Here is a tiny trained network, its code and every weight. The questions are about switching its units off for an input and a class, where a switched-off unit gives its printed mean instead of its output.

import numpy as np


def w(rows, s, z=0):
    codes = np.array(rows[::2]) - 128.0
    scale = np.full(codes.shape[1], s)
    scale[-1] = z or s
    return codes * scale


def norm(h):
    return h / np.sqrt((h * h).mean(-1, keepdims=True) + 1e-5)


def f(y):
    return np.maximum(y, 0)


def log_softmax(a):
    a = a - a.max(-1, keepdims=True)
    return a - np.log(np.exp(a).sum(-1, keepdims=True))


def net(x, mask):
    res = np.array(x, float).reshape(1, 7) / 4 @ E
    u = 0
    for l in range(3):
        y = f(norm(res) @ A[l][:, :-1].T + A[l][:, -1])
        res = res + np.where(mask[u : u + 11], y, B[l][:, -1]) @ B[l][:, :-1]
        u += 11
    return log_softmax(norm(res)[-1] @ U[:, :-1].T + U[:, -1])


A, B = {}, {}
E = w([
[123,133,122,137,127,139,115,129,136,144],'x0',
[147,185,182,192,34,179,162,131,112,99],'x1',
[197,92,159,210,215,145,176,153,153,164],'x2',
[130,130,126,113,127,143,119,145,136,133],'x3',
[137,117,137,108,128,109,155,128,115,101],'x4',
[32,51,180,176,130,112,93,186,254,20],'x5',
[79,138,35,163,97,79,189,244,52,163],'x6',
],0.0062)
A[0] = w([
[208,120,139,119,179,156,34,94,160,44,83],'0.n1',
[194,107,204,102,133,111,49,79,183,117,7],'0.n2',
[62,110,164,125,154,115,133,157,212,122,93],'0.n3',
[240,131,132,180,240,129,166,189,201,129,48],'0.n4',
[62,130,137,114,120,160,103,111,102,108,118],'0.n5',
[105,138,104,53,116,143,74,97,129,98,113],'0.n6',
[86,130,105,152,132,99,208,155,142,112,76],'0.n7',
[148,148,102,139,74,135,154,148,160,133,85],'0.n8',
[160,48,108,47,230,107,78,116,115,136,131],'0.n9',
[222,93,112,178,28,119,120,126,155,126,147],'0.n10',
[42,127,89,94,254,101,94,117,105,115,108],'0.n11',
],0.0082,0.002)
B[0] = w([
[202,132,121,235,81,52,70,129,66,165,239],'0.n1',
[224,151,123,115,132,181,78,107,105,98,236],'0.n2',
[68,116,128,97,153,186,85,132,55,104,223],'0.n3',
[83,52,123,64,77,113,184,109,198,167,255],'0.n4',
[163,124,61,70,58,90,206,41,162,124,168],'0.n5',
[125,89,120,157,68,137,204,83,150,152,199],'0.n6',
[175,146,81,162,74,161,103,169,96,153,190],'0.n7',
[176,164,136,136,129,91,137,176,180,99,164],'0.n8',
[79,254,156,195,157,93,119,110,173,177,245],'0.n9',
[64,203,194,20,203,50,151,147,214,82,185],'0.n10',
[60,180,129,170,72,82,80,171,187,169,216],'0.n11',
],0.0067,0.0063)
A[1] = w([
[15,122,47,83,58,175,118,243,104,129,251],'1.n1',
[184,94,203,214,237,199,163,116,220,182,168],'1.n2',
[218,119,153,149,91,127,79,189,92,139,80],'1.n3',
[85,158,137,185,73,103,131,74,170,191,122],'1.n4',
[152,59,153,208,140,233,145,37,37,116,124],'1.n5',
[152,197,227,90,123,113,102,173,186,33,41],'1.n6',
[37,44,194,174,165,196,74,126,76,14,140],'1.n7',
[145,236,97,114,181,134,145,50,101,253,150],'1.n8',
[188,220,100,58,137,64,184,117,236,184,101],'1.n9',
[67,193,165,207,15,95,195,110,76,133,238],'1.n10',
[43,71,158,175,82,73,12,181,115,68,25],'1.n11',
],0.005,0.0022)
B[1] = w([
[200,102,130,188,123,149,96,37,150,125,250],'1.n1',
[163,107,103,32,27,78,176,118,131,146,196],'1.n2',
[165,83,186,133,138,73,59,115,130,123,154],'1.n3',
[87,115,148,113,69,76,184,157,81,44,213],'1.n4',
[107,140,147,122,155,125,99,171,179,129,151],'1.n5',
[119,194,117,208,171,104,197,159,123,123,168],'1.n6',
[93,102,111,39,81,254,89,115,87,143,166],'1.n7',
[82,70,145,97,182,195,122,138,99,41,241],'1.n8',
[63,104,109,173,163,139,116,130,73,99,229],'1.n9',
[125,76,149,124,188,115,114,144,202,156,253],'1.n10',
[101,94,171,124,194,175,135,132,139,101,190],'1.n11',
],0.0069)
A[2] = w([
[130,126,39,178,115,123,96,211,134,129,100],'2.n1',
[78,96,156,92,147,170,98,134,149,85,123],'2.n2',
[85,144,109,95,55,124,96,128,112,99,167],'2.n3',
[128,45,134,206,72,106,93,112,133,100,158],'2.n4',
[180,143,113,78,146,161,131,126,71,139,4],'2.n5',
[94,127,98,122,7,106,141,85,120,122,30],'2.n6',
[129,157,150,94,153,135,142,117,12,165,108],'2.n7',
[140,254,197,115,101,172,172,167,138,115,93],'2.n8',
[162,57,107,162,106,114,154,172,119,184,141],'2.n9',
[132,179,136,98,92,81,128,207,65,152,135],'2.n10',
[156,167,168,133,95,174,202,156,170,76,134],'2.n11',
],0.0091,0.0025)
B[2] = w([
[227,254,227,118,101,116,78,69,74,96,182],'2.n1',
[176,154,63,162,203,145,170,142,67,162,192],'2.n2',
[153,112,154,93,174,106,201,199,126,162,184],'2.n3',
[146,144,111,117,152,154,187,132,26,115,254],'2.n4',
[120,87,116,171,189,172,131,136,120,111,149],'2.n5',
[166,76,142,89,88,151,107,131,216,158,191],'2.n6',
[124,80,109,175,157,180,138,228,146,87,172],'2.n7',
[67,147,86,168,114,72,82,164,89,162,171],'2.n8',
[183,125,141,21,86,124,96,65,164,70,181],'2.n9',
[89,160,176,156,96,154,87,29,148,137,145],'2.n10',
[61,143,79,149,149,85,67,117,166,184,186],'2.n11',
],0.0082,0.0084)
U = w([
[89,75,103,180,200,221,128,169,65,88,84],'0',
[233,181,181,141,70,90,55,60,84,85,189],'1',
[22,190,112,200,102,6,69,150,175,178,226],'2',
[139,32,112,40,38,92,198,104,198,147,10],'3',
],0.013,0.0011)

Each question gives the input, the list of numbers given to net, and the class t.
The units are the neurons (one row each of A and B). Each row of codes is followed by its name. A weight is (code - 128) times the scale printed after its matrix; where a second scale follows, it is the last column's (A, B and U).
mask holds one flag per neuron, layer by layer. A switched-off neuron (its flag False) gives its mean, the last column of its row in B, instead of its output. The means were averaged over made-up inputs and are rounded, as every weight is.
A unit's drop is (log p(t) with every unit on - log p(t) with that unit switched off) / (log p(t) with every unit on - log p(t) with every unit switched off).
The circuit of an input: a set's keep is (log p(t) with only the set's units on - log p(t) with every unit switched off) / (log p(t) with every unit on - log p(t) with every unit switched off). Starting from the 12 units with the biggest drops (on a tie, the unit counted first), units are removed one at a time, each time the one whose removal leaves the highest keep (on an exact tie, the one counted first), for as long as the keep stays at least 0.8.
circuit, biggest first: the units of the circuit, biggest drop first
top k neurons: the k neurons with the biggest drops, biggest first
k most important neurons of layer l: the k neurons of layer l with the biggest drops, biggest first
drop when u is switched off: that unit's drop, to one decimal
input [-7,-5,-6,7,-2,-4,7], class 1: circuit, biggest first	2.n1
input [-1,3,2,-3,-2,2,1], class 2: top 3 neurons	0.n10, 1.n6, 1.n8
input [-8,6,-8,2,-8,7,1], class 3: top 4 neurons	0.n5, 2.n6, 1.n8, 1.n9
input [3,-2,8,-5,-8,-7,-7], class 3: top 4 neurons	0.n4, 1.n2, 0.n3, 2.n1
input [-5,-8,3,-6,0,-5,5], class 2: 2 most important neurons of layer 0	0.n9, 0.n11
input [-8,-7,-7,-7,-4,-6,3], class 2: top 3 neurons	0.n11, 0.n9, 0.n4
input [-1,1,4,2,-7,-5,0], class 0: top 3 neurons	1.n8, 0.n6, 1.n9
input [5,0,-6,0,-7,0,7], class 1: top 2 neurons	2.n1, 0.n4
input [-6,7,-7,1,7,6,-6], class 2: circuit, biggest first	1.n6, 2.n11
input [-2,7,-7,4,-7,1,0], class 2: top 3 neurons	0.n10, 0.n4, 2.n11
input [-3,3,-4,1,5,5,6], class 1: top 3 neurons	0.n7, 1.n8, 2.n1
input [-4,4,5,2,-1,1,2], class 3: top 2 neurons	0.n4, 0.n9
input [7,6,-5,0,4,7,3], class 0: top 2 neurons	0.n9, 0.n3
input [-2,2,6,-6,-3,-2,-5], class 3: circuit, biggest first	0.n4
input [-8,3,1,-2,5,0,2], class 2: top 3 neurons	0.n10, 0.n1, 1.n6
input [-7,-6,6,2,-6,6,-7], class 1: top 3 neurons	0.n1, 0.n2, 1.n8
input [-4,6,-2,-3,1,4,6], class 1: 3 most important neurons of layer 0	0.n7, 0.n9, 0.n11
input [2,-6,7,8,-1,-4,-3], class 3: 3 most important neurons of layer 0	0.n4, 0.n10, 0.n3
input [4,-7,-6,8,3,7,-4], class 0: top 3 neurons	0.n3, 1.n11, 2.n2
input [-8,-8,-3,6,0,-7,-1], class 2: circuit, biggest first	0.n9
input [-2,-1,-4,7,4,-4,-2], class 0: top 3 neurons	1.n8, 0.n4, 1.n2
input [-2,4,5,8,8,4,2], class 3: 2 most important neurons of layer 1	1.n8, 1.n9
input [3,-4,8,-2,-8,0,0], class 3: drop when 0.n4 is switched off	0.1
input [-4,3,5,2,6,0,6], class 1: drop when 0.n7 is switched off	0.6
input [5,-8,2,-3,3,-2,3], class 2: drop when 0.n9 is switched off	0.2
input [-2,4,-6,-1,-3,3,1], class 3: drop when 0.n5 is switched off	1.5
input [2,-5,-8,-1,3,-1,3], class 3: circuit, biggest first	2.n6
